Below are the code and all the weights of a small trained network. Each question names an input and a class and asks about switching units off, where a switched-off unit gives its printed mean instead of its output.

import numpy as np


def w(rows, s, z=0):
    codes = np.array(rows[::2]) - 128.0
    scale = np.full(codes.shape[1], s)
    scale[-1] = z or s
    return codes * scale


def norm(h):
    return h / np.sqrt((h * h).mean(-1, keepdims=True) + 1e-5)


def f(y):
    return y / 2 * (1 + np.tanh(0.7978845608 * (y + 0.044715 * y**3)))


def log_softmax(a):
    a = a - a.max(-1, keepdims=True)
    return a - np.log(np.exp(a).sum(-1, keepdims=True))


def net(x, mask):
    res = np.array(x, float).reshape(1, 8) / 4 @ E
    u = 0
    for l in range(3):
        y = f(norm(res) @ A[l][:, :-1].T + A[l][:, -1])
        res = res + np.where(mask[u : u + 15], y, B[l][:, -1]) @ B[l][:, :-1]
        u += 15
    return log_softmax(norm(res)[-1] @ U[:, :-1].T + U[:, -1])


A, B = {}, {}
E = w([
[131,125,128,129,133,126],'x0',
[126,127,123,124,133,128],'x1',
[124,128,118,126,132,125],'x2',
[162,252,161,74,183,92],'x3',
[166,93,110,20,10,59],'x4',
[127,128,128,127,126,131],'x5',
[130,126,133,126,129,133],'x6',
[23,115,198,115,106,58],'x7',
],0.0036)
A[0] = w([
[85,55,138,253,184,182,105],'0.n0',
[175,125,141,130,144,162,126],'0.n1',
[128,248,158,184,239,122,2],'0.n2',
[148,104,157,147,140,142,103],'0.n3',
[180,69,111,153,120,143,5],'0.n4',
[153,62,87,130,100,111,16],'0.n5',
[196,156,50,166,180,245,80],'0.n6',
[148,131,106,128,151,130,106],'0.n7',
[62,101,182,154,149,154,58],'0.n8',
[118,175,153,123,196,100,47],'0.n9',
[242,136,45,88,84,139,33],'0.n10',
[202,214,159,52,107,108,11],'0.n11',
[214,168,107,125,166,103,74],'0.n12',
[149,124,120,109,114,114,120],'0.n13',
[136,134,148,189,112,122,102],'0.n14',
],0.0052,0.00092)
B[0] = w([
[126,177,28,81,227,24,235],'0.n0',
[175,133,96,124,142,124,142],'0.n1',
[109,79,221,108,38,236,249],'0.n2',
[119,158,87,131,117,137,128],'0.n3',
[133,218,116,150,2,176,141],'0.n4',
[132,157,171,160,24,197,150],'0.n5',
[245,141,196,206,70,19,252],'0.n6',
[161,139,121,112,147,141,132],'0.n7',
[60,63,76,176,168,139,159],'0.n8',
[98,252,158,147,42,164,158],'0.n9',
[62,68,47,44,169,216,225],'0.n10',
[168,141,81,77,250,41,202],'0.n11',
[174,67,100,48,210,151,172],'0.n12',
[156,96,130,96,119,113,136],'0.n13',
[120,132,89,108,168,135,129],'0.n14',
],0.0073,0.0034)
A[1] = w([
[197,152,168,105,74,133,165],'1.n0',
[201,110,80,171,140,68,83],'1.n1',
[184,123,173,139,116,139,43],'1.n2',
[74,113,152,86,108,186,139],'1.n3',
[115,101,114,125,120,110,85],'1.n4',
[119,160,141,121,171,91,44],'1.n5',
[130,166,161,165,111,78,47],'1.n6',
[138,150,158,139,52,137,90],'1.n7',
[143,132,193,148,136,172,14],'1.n8',
[134,102,154,81,114,162,2],'1.n9',
[160,153,65,100,130,254,51],'1.n10',
[69,129,86,100,138,98,43],'1.n11',
[125,105,127,187,99,199,91],'1.n12',
[134,70,111,201,129,162,140],'1.n13',
[129,11,128,128,43,148,61],'1.n14',
],0.0083,0.00084)
B[1] = w([
[68,67,88,180,193,111,217],'1.n0',
[134,251,137,100,67,173,233],'1.n1',
[103,103,123,148,195,115,161],'1.n2',
[140,223,129,111,77,131,196],'1.n3',
[134,146,159,152,139,133,141],'1.n4',
[106,64,101,97,70,98,162],'1.n5',
[172,125,71,116,113,139,153],'1.n6',
[156,112,123,67,174,139,175],'1.n7',
[144,106,186,127,148,164,148],'1.n8',
[123,164,100,164,113,126,160],'1.n9',
[172,40,56,162,118,137,207],'1.n10',
[146,89,156,191,167,106,177],'1.n11',
[134,111,90,72,137,92,158],'1.n12',
[115,163,90,93,116,106,150],'1.n13',
[177,111,221,165,118,98,252],'1.n14',
],0.011,0.0035)
A[2] = w([
[126,145,195,183,113,124,186],'2.n0',
[41,65,50,210,186,118,52],'2.n1',
[101,151,217,82,118,33,63],'2.n2',
[119,193,140,82,171,100,98],'2.n3',
[231,142,166,72,144,115,122],'2.n4',
[154,78,147,138,70,219,111],'2.n5',
[104,139,119,56,24,123,152],'2.n6',
[193,143,131,127,105,230,142],'2.n7',
[116,168,129,148,116,117,127],'2.n8',
[32,131,155,189,182,94,111],'2.n9',
[37,158,193,70,35,254,1],'2.n10',
[154,65,106,188,187,212,37],'2.n11',
[156,130,24,143,155,133,132],'2.n12',
[105,7,164,145,176,153,126],'2.n13',
[58,82,110,82,74,80,83],'2.n14',
],0.0072,0.002)
B[2] = w([
[167,95,135,88,109,176,200],'2.n0',
[32,124,90,177,64,164,199],'2.n1',
[67,157,175,112,98,90,247],'2.n2',
[152,118,110,190,90,121,179],'2.n3',
[72,91,82,160,130,198,253],'2.n4',
[110,92,97,175,152,71,179],'2.n5',
[156,171,117,160,216,146,195],'2.n6',
[57,157,95,126,123,30,218],'2.n7',
[135,146,111,127,100,142,141],'2.n8',
[120,74,89,137,142,194,203],'2.n9',
[112,133,172,53,97,245,206],'2.n10',
[88,153,210,175,197,92,192],'2.n11',
[149,125,203,72,90,177,243],'2.n12',
[202,215,116,159,119,122,217],'2.n13',
[90,151,96,87,189,109,161],'2.n14',
],0.012,0.0029)
U = w([
[194,235,60,157,72,126,239],'0',
[150,147,192,223,241,154,185],'1',
[17,83,46,211,92,173,167],'2',
[77,154,201,54,110,254,25],'3',
[215,15,61,207,89,59,86],'4',
[191,68,52,21,192,167,134],'5',
[135,80,253,140,47,76,135],'6',
[35,155,132,53,170,16,12],'7',
],0.0097,0.0011)

Each question gives the input, the list of numbers given to net, and the class t.
The units are the neurons (one row each of A and B). Each row of codes is followed by its name. A weight is (code - 128) times the scale printed after its matrix; where a second scale follows, it is the last column's (A, B and U).
mask holds one flag per neuron, layer by layer. A switched-off neuron (its flag False) gives its mean, the last column of its row in B, instead of its output. The means were averaged over made-up inputs and are rounded, as every weight is.
A unit's drop is (log p(t) with every unit on - log p(t) with that unit switched off) / (log p(t) with every unit on - log p(t) with every unit switched off).
The circuit of an input: a set's keep is (log p(t) with only the set's units on - log p(t) with every unit switched off) / (log p(t) with every unit on - log p(t) with every unit switched off). Starting from the 12 units with the biggest drops (on a tie, the unit counted first), units are removed one at a time, each time the one whose removal leaves the highest keep (on an exact tie, the one counted first), for as long as the keep stays at least 0.8.
units of the circuit, in order: the units of the circuit, biggest drop first
unit that matters most: the unit with the biggest drop
top k neurons: the k neurons with the biggest drops, biggest first
top k neurons in layer l: the k neurons of layer l with the biggest drops, biggest first
input [-4,-6,4,2,1,-6,-5,-5], class 5: units of the circuit, in order -> (0.n12)
input [-2,5,-3,-5,1,4,-6,-5], class 4: units of the circuit, in order -> (1.n14, 1.n10)
input [-3,2,5,-1,-1,-8,3,-3], class 0: units of the circuit, in order -> (1.n1, 0.n6)
input [-4,1,3,-1,4,-5,4,0], class 4: top 3 neurons -> (1.n10, 0.n6, 0.n10)
input [-7,8,-1,-1,-6,-1,0,-7], class 0: units of the circuit, in order -> (0.n6, 1.n1)
input [-1,6,-6,0,3,0,8,-4], class 4: top 3 neurons -> (0.n10, 1.n10, 0.n0)
input [4,4,6,6,2,-8,-5,0], class 5: top 3 neurons -> (0.n11, 0.n6, 0.n12)
input [7,2,2,8,-1,-7,-1,3], class 3: top 2 neurons in layer 0 -> (0.n2, 0.n6)
input [1,0,-1,-8,1,8,-7,1], class 6: top 3 neurons -> (1.n14, 0.n10, 0.n6)
input [7,-6,7,2,0,0,4,6], class 3: top 4 neurons -> (0.n6, 0.n0, 0.n11, 2.n10)
input [-1,1,6,-6,-8,6,5,0], class 0: top 3 neurons -> (1.n1, 0.n10, 0.n6)
input [3,0,2,4,-7,0,1,1], class 3: top 4 neurons in layer 1 -> (1.n3, 1.n11, 1.n10, 1.n14)
input [5,3,-7,-1,7,2,-1,-1], class 4: top 2 neurons in layer 0 -> (0.n6, 0.n10)
input [-4,-6,3,0,-3,2,6,2], class 2: unit that matters most -> 0.n0
input [-3,4,-4,1,2,-6,-4,5], class 7: top 2 neurons -> (0.n2, 0.n10)
input [7,-6,2,1,5,3,-1,-1], class 5: top 3 neurons -> (0.n11, 0.n2, 1.n0)
input [-1,0,3,-2,1,-7,-5,-8], class 4: top 3 neurons in layer 0 -> (0.n10, 0.n0, 0.n11)
input [7,1,-6,-2,1,-2,6,2], class 6: top 2 neurons in layer 0 -> (0.n9, 0.n6)
input [3,-3,-5,2,-1,-6,-6,5], class 3: top 2 neurons -> (2.n10, 0.n6)
input [5,1,-3,1,3,-3,3,-5], class 5: top 3 neurons -> (0.n11, 0.n10, 0.n2)
input [-2,8,5,-6,5,7,3,-3], class 4: unit that matters most -> 1.n14
input [8,-5,7,7,1,-3,-2,-3], class 5: top 2 neurons in layer 1 -> (1.n14, 1.n11)
input [8,6,6,2,5,5,-8,-6], class 5: top 4 neurons -> (0.n11, 0.n10, 0.n2, 2.n12)
input [2,-2,1,1,-7,-8,-7,3], class 3: top 4 neurons -> (0.n2, 0.n11, 1.n0, 0.n9)
input [1,-7,-3,2,0,3,7,-3], class 1: top 3 neurons in layer 1 -> (1.n0, 1.n3, 1.n2)
